Below are the code and all the weights of a small trained network. Each question names an input and a target symbol and asks about switching units off, where a switched-off unit gives its printed mean instead of its output.

import numpy as np


def w(rows, s, z=0):
    codes = np.array(rows[::2]) - 128.0
    scale = np.full(codes.shape[1], s)
    scale[-1] = z or s
    return codes * scale


def f(y):
    return y / 2 * (1 + np.tanh(0.7978845608 * (y + 0.044715 * y**3)))


def softmax(a):
    e = np.exp(a - a.max(-1, keepdims=True))
    return e / e.sum(-1, keepdims=True)


def log_softmax(a):
    a = a - a.max(-1, keepdims=True)
    return a - np.log(np.exp(a).sum(-1, keepdims=True))


def net(x, mask):
    ids = ['ΔΘΠΣΦΨΩαεζηλτ'.index(c) for c in x.split()]
    T = len(ids)
    res = E[ids] + P[:T]
    r = res
    for j in range(3):
        rows = slice(3 * j, 3 * j + 3)
        q, k, v = (r @ M[0][rows].T for M in (Q, K, V))
        z = softmax(np.where(np.tri(T) > 0, q @ k.T / 3**0.5, -1e9)) @ v
        o = O[0][rows]
        res = res + np.where(mask[j], z, o[:, -1]) @ o[:, :-1]
    y = f(res @ A[0][:, :-1].T + A[0][:, -1])
    res = res + np.where(mask[3:19], y, B[0][:, -1]) @ B[0][:, :-1]
    return log_softmax(res[-1] @ U[:, :-1].T + U[:, -1])


Q, K, V, O, A, B = {}, {}, {}, {}, {}, {}
E = w([
[106,105,154,25,87,79,145,173],'Δ',
[70,66,102,149,54,170,139,121],'Θ',
[150,172,142,77,121,180,133,56],'Π',
[210,145,116,116,41,158,138,157],'Σ',
[58,67,161,122,170,125,82,111],'Φ',
[125,87,160,168,88,78,89,208],'Ψ',
[183,68,187,55,143,148,113,185],'Ω',
[163,192,134,133,156,81,49,144],'α',
[102,145,212,159,76,112,133,109],'ε',
[121,107,102,194,117,253,85,77],'ζ',
[89,184,79,97,111,68,93,102],'η',
[147,84,25,28,134,133,81,192],'λ',
[158,59,107,52,76,224,166,125],'τ',
],0.011)
P = w([
[107,160,106,149,183,135,228,173],'0',
[104,111,133,133,98,121,65,109],'1',
[251,87,73,198,167,73,177,84],'2',
[71,120,161,132,137,111,150,85],'3',
[49,218,127,105,117,209,54,219],'4',
[109,88,141,116,70,130,28,82],'5',
[178,88,75,146,143,116,50,132],'6',
[121,82,149,111,56,105,13,67],'7',
[128,157,129,107,164,146,63,163],'8',
[130,106,144,106,103,92,132,105],'9',
[31,217,158,93,126,213,1,223],'10',
],0.0092)
Q[0] = w([
[145,61,118,158,126,101,43,124],'h0',
[55,172,198,99,66,218,45,185],'h0',
[219,59,110,172,197,90,204,42],'h0',
[10,199,183,71,73,196,92,202],'h1',
[151,90,119,101,104,98,109,153],'h1',
[96,175,145,107,102,191,27,179],'h1',
[225,41,35,162,152,58,131,45],'h2',
[143,145,114,82,56,160,137,156],'h2',
[48,170,119,74,60,199,2,181],'h2',
],0.0089)
K[0] = w([
[39,118,197,121,122,109,180,91],'h0',
[150,56,144,99,47,99,38,73],'h0',
[106,177,94,152,213,139,235,187],'h0',
[187,88,141,106,32,105,2,65],'h1',
[91,145,194,146,150,171,127,117],'h1',
[94,105,152,86,57,102,60,54],'h1',
[61,173,145,99,199,156,254,162],'h2',
[135,65,136,92,72,97,108,152],'h2',
[121,101,168,46,50,115,37,53],'h2',
],0.0087)
V[0] = w([
[231,183,40,40,170,162,152,115],'h0',
[25,84,138,47,231,123,142,60],'h0',
[177,136,1,181,131,203,77,76],'h0',
[130,114,189,201,168,173,85,199],'h1',
[83,195,130,123,38,37,150,96],'h1',
[167,195,183,150,210,128,65,89],'h1',
[8,113,81,155,91,178,112,52],'h2',
[139,7,142,89,93,197,194,158],'h2',
[179,182,228,137,91,227,183,15],'h2',
],0.0079)
O[0] = w([
[132,130,66,61,100,168,28,124,64],'h0',
[26,100,143,30,201,134,170,47,139],'h0',
[155,131,16,183,167,171,105,142,231],'h0',
[133,162,202,200,187,173,118,203,134],'h1',
[199,149,102,98,78,1,167,80,109],'h1',
[193,173,165,146,224,165,65,55,127],'h1',
[89,134,55,140,150,134,214,122,252],'h2',
[72,90,151,92,81,227,165,211,138],'h2',
[187,194,140,99,83,243,185,67,106],'h2',
],0.0087,0.0037)
A[0] = w([
[183,142,176,144,87,183,114,239,172],'n0',
[94,116,126,92,183,145,32,144,204],'n1',
[97,71,173,238,152,161,86,94,223],'n2',
[193,131,111,30,139,196,107,187,251],'n3',
[148,103,61,83,160,111,120,120,91],'n4',
[150,124,97,93,52,171,181,145,208],'n5',
[223,153,113,116,132,156,57,139,143],'n6',
[162,154,142,60,74,95,128,155,202],'n7',
[85,238,68,144,183,64,128,98,205],'n8',
[160,159,204,183,53,131,207,28,232],'n9',
[193,98,100,111,146,175,109,129,147],'n10',
[116,177,58,209,144,42,139,139,123],'n11',
[143,97,118,179,130,76,120,175,144],'n12',
[36,151,121,193,106,102,124,45,161],'n13',
[95,108,202,86,44,3,125,126,186],'n14',
[213,168,92,121,184,122,174,220,135],'n15',
],0.0058,0.0028)
B[0] = w([
[231,62,170,183,109,173,127,107,212],'n0',
[98,155,139,170,203,151,135,128,231],'n1',
[164,163,140,93,185,91,145,206,252],'n2',
[81,128,157,171,155,184,125,82,242],'n3',
[142,166,139,126,125,171,129,127,164],'n4',
[30,106,147,133,23,101,88,69,202],'n5',
[71,171,132,201,99,64,112,67,197],'n6',
[165,178,130,72,81,66,62,96,156],'n7',
[167,35,124,146,132,158,146,66,244],'n8',
[122,255,120,190,111,121,186,132,171],'n9',
[66,183,150,124,120,121,77,105,189],'n10',
[168,55,97,134,111,187,162,133,210],'n11',
[130,100,115,140,142,81,147,161,166],'n12',
[188,88,91,109,161,112,198,140,198],'n13',
[191,185,118,26,136,156,117,200,211],'n14',
[130,159,88,194,108,157,219,100,168],'n15',
],0.0053,0.0047)
U = w([
[128,177,150,51,110,127,130,174,204],'Δ',
[80,86,108,172,80,91,224,157,51],'Θ',
[82,199,153,89,128,147,111,32,172],'Π',
[155,143,135,175,37,132,82,157,41],'Σ',
[80,97,202,110,231,117,225,98,70],'Φ',
[201,116,160,153,131,122,166,235,24],'Ψ',
[149,119,253,102,159,189,82,151,137],'Ω',
[154,175,157,173,201,83,77,111,250],'α',
[142,218,167,135,114,101,211,150,152],'ε',
[180,120,94,171,174,210,186,154,200],'ζ',
[210,69,67,77,143,135,168,98,165],'η',
[79,103,83,121,158,118,60,199,90],'λ',
[96,78,157,110,79,179,117,106,14],'τ',
],0.005,0.0018)

Each question gives the input, a string of symbols that net reads in full, and the target symbol t.
The units are the heads (3 rows each of Q, K, V and O) and the neurons (one row each of A and B). Each row of codes is followed by its name. A weight is (code - 128) times the scale printed after its matrix; where a second scale follows, it is the last column's (O, A, B and U).
mask holds one flag per unit, heads first, then neurons. A switched-off unit (its flag False) gives its mean, the last column of its rows in O or B, instead of its output. The means were averaged over made-up inputs and are rounded, as every weight is.
A unit's drop is (log p(t) with every unit on - log p(t) with that unit switched off) / (log p(t) with every unit on - log p(t) with every unit switched off).
The circuit of an input: a set's keep is (log p(t) with only the set's units on - log p(t) with every unit switched off) / (log p(t) with every unit on - log p(t) with every unit switched off). Starting from the 12 units with the biggest drops (on a tie, the unit counted first), units are removed one at a time, each time the one whose removal leaves the highest keep (on an exact tie, the one counted first), for as long as the keep stays at least 0.8.
circuit, biggest first: the units of the circuit, biggest drop first
most important unit: the unit with the biggest drop
top k neurons: the k neurons with the biggest drops, biggest first
which heads matter: for each layer, one digit per head in row order, 1 if its drop is at least 0.15 and else 0, layers parted by /
input Θ ζ α α α Ω Δ α α η ζ, target α: circuit, biggest first => (h2; h1)
input α η ζ Φ ζ ε ζ η ζ Θ Δ, target η: which heads matter => 011
input Ω λ Φ λ ζ ε Θ Φ ζ Π α, target Φ: most important unit => h0
input Ω λ ζ ζ Φ, target λ: circuit, biggest first => (h2; h0)
input Θ λ Σ, target Θ: circuit, biggest first => (h1; h2; n5)
input ζ ε Ω τ Ψ, target ε: which heads matter => 111
input Φ α Π, target Φ: which heads matter => 100
input Θ ζ Φ, target Θ: circuit, biggest first => (h1; h2)
input Ω Ψ Σ η ζ ε, target ε: circuit, biggest first => (h0; n9; h1)
input ζ η Ψ, target ζ: circuit, biggest first => (h1; h0; h2)
input ζ η η Ω α, target η: circuit, biggest first => (h1; h2; n8; n11)
input Ψ Ω Π, target Ψ: which heads matter => 111
input ζ ζ ζ λ Ψ Π α ζ Σ η Ω, target ζ: circuit, biggest first => (h0; h2)
input α ζ Θ η Σ, target ζ: top 2 neurons => (n15; n0)
input α τ η, target α: circuit, biggest first => (h2)
input η Ψ ζ ζ Ω Φ ζ Φ ζ Π ζ, target Φ: which heads matter => 100
input Π ζ Δ ζ α λ η ζ ε ζ α, target ζ: which heads matter => 101
input α Θ Δ α α, target Θ: which heads matter => 111
input λ λ Ω α ζ λ Δ Θ ζ Σ Δ, target Θ: circuit, biggest first => (h2; h1)
input λ ζ η α Π Ω Σ Π λ α ζ, target Π: most important unit => h2
input Φ Σ α η Σ, target Σ: which heads matter => 100
input Π ζ α, target Π: which heads matter => 101
input Π Σ Ω, target Π: which heads matter => 101
input η λ Φ, target η: which heads matter => 011
